Here is a tiny trained network, its code and every weight. The questions are about switching its units off for an input and a class, where a switched-off unit gives its printed mean instead of its output.

import numpy as np


def w(rows, s, z=0):
    codes = np.array(rows[::2]) - 128.0
    scale = np.full(codes.shape[1], s)
    scale[-1] = z or s
    return codes * scale


def f(y):
    return y / 2 * (1 + np.tanh(0.7978845608 * (y + 0.044715 * y**3)))


def log_softmax(a):
    a = a - a.max(-1, keepdims=True)
    return a - np.log(np.exp(a).sum(-1, keepdims=True))


def net(x, mask):
    res = np.array(x, float).reshape(1, 5) / 4 @ E
    y = f(res @ A[0][:, :-1].T + A[0][:, -1])
    res = res + np.where(mask, y, B[0][:, -1]) @ B[0][:, :-1]
    return log_softmax(res[-1] @ U[:, :-1].T + U[:, -1])


A, B = {}, {}
E = w([
[155,51,106,19,254],'x0',
[174,173,241,47,110],'x1',
[14,29,115,137,81],'x2',
[107,177,172,167,109],'x3',
[233,75,107,125,57],'x4',
],0.0084)
A[0] = w([
[111,168,177,203,123,119],'n0',
[149,106,109,156,192,71],'n1',
[97,87,12,179,154,232],'n2',
[127,161,201,193,115,44],'n3',
[245,142,165,91,49,178],'n4',
[111,185,162,38,214,107],'n5',
[88,69,152,74,170,113],'n6',
[152,151,120,42,154,52],'n7',
[169,145,133,150,110,64],'n8',
[62,151,163,252,56,167],'n9',
[177,137,166,2,151,231],'n10',
[88,221,208,210,86,111],'n11',
[185,201,159,37,212,110],'n12',
[64,106,121,47,111,100],'n13',
[170,63,162,101,88,2],'n14',
[158,121,62,63,54,99],'n15',
],0.0098,0.0052)
B[0] = w([
[109,151,147,135,16,180],'n0',
[140,203,105,185,114,146],'n1',
[95,58,42,139,51,233],'n2',
[53,199,157,58,48,165],'n3',
[232,163,172,86,110,225],'n4',
[36,188,125,127,242,212],'n5',
[38,49,129,60,114,177],'n6',
[151,144,151,82,253,164],'n7',
[118,166,100,60,1,135],'n8',
[48,189,142,169,10,247],'n9',
[189,111,211,56,238,249],'n10',
[57,165,168,83,16,233],'n11',
[174,225,170,209,245,237],'n12',
[32,60,72,57,180,157],'n13',
[105,92,92,63,56,140],'n14',
[186,114,15,93,76,151],'n15',
],0.0074,0.011)
U = w([
[73,19,215,67,165,23],'0',
[254,130,149,121,92,111],'1',
[40,36,64,254,57,186],'2',
[66,191,250,208,34,253],'3',
[109,166,207,153,248,34],'4',
],0.0086,0.0056)

Each question gives the input, the list of numbers given to net, and the class t.
The units are the neurons (one row each of A and B). Each row of codes is followed by its name. A weight is (code - 128) times the scale printed after its matrix; where a second scale follows, it is the last column's (A, B and U).
mask holds one flag per neuron, in row order. A switched-off neuron (its flag False) gives its mean, the last column of its row in B, instead of its output. The means were averaged over made-up inputs and are rounded, as every weight is.
A unit's drop is (log p(t) with every unit on - log p(t) with that unit switched off) / (log p(t) with every unit on - log p(t) with every unit switched off).
The circuit of an input: a set's keep is (log p(t) with only the set's units on - log p(t) with every unit switched off) / (log p(t) with every unit on - log p(t) with every unit switched off). Starting from the 12 units with the biggest drops (on a tie, the unit counted first), units are removed one at a time, each time the one whose removal leaves the highest keep (on an exact tie, the one counted first), for as long as the keep stays at least 0.8.
units of the circuit, in order: the units of the circuit, biggest drop first
top k neurons: the k neurons with the biggest drops, biggest first
drop of u: that unit's drop, to one decimal
input [-7,-7,-7,-6,6], class 2: units of the circuit, in order : (n2)
input [3,8,4,-1,1], class 4: units of the circuit, in order : (n2, n11)
input [2,-1,-2,5,3], class 1: units of the circuit, in order : (n5, n9)
input [4,1,-1,6,5], class 1: top 2 neurons : (n5, n4)
input [-1,-2,-2,-7,0], class 2: top 2 neurons : (n10, n4)
input [-5,2,-7,-8,-6], class 4: top 4 neurons : (n9, n12, n2, n5)
input [3,2,8,7,4], class 0: top 2 neurons : (n2, n9)
input [3,0,7,-1,-5], class 2: top 4 neurons : (n10, n2, n4, n7)
input [3,7,8,8,0], class 0: drop of n9 : 0.0
input [-6,-1,-1,-8,8], class 1: drop of n4 : 0.4
input [-2,7,7,-8,5], class 1: drop of n14 : -0.1
input [1,2,5,1,-2], class 0: drop of n2 : 0.3
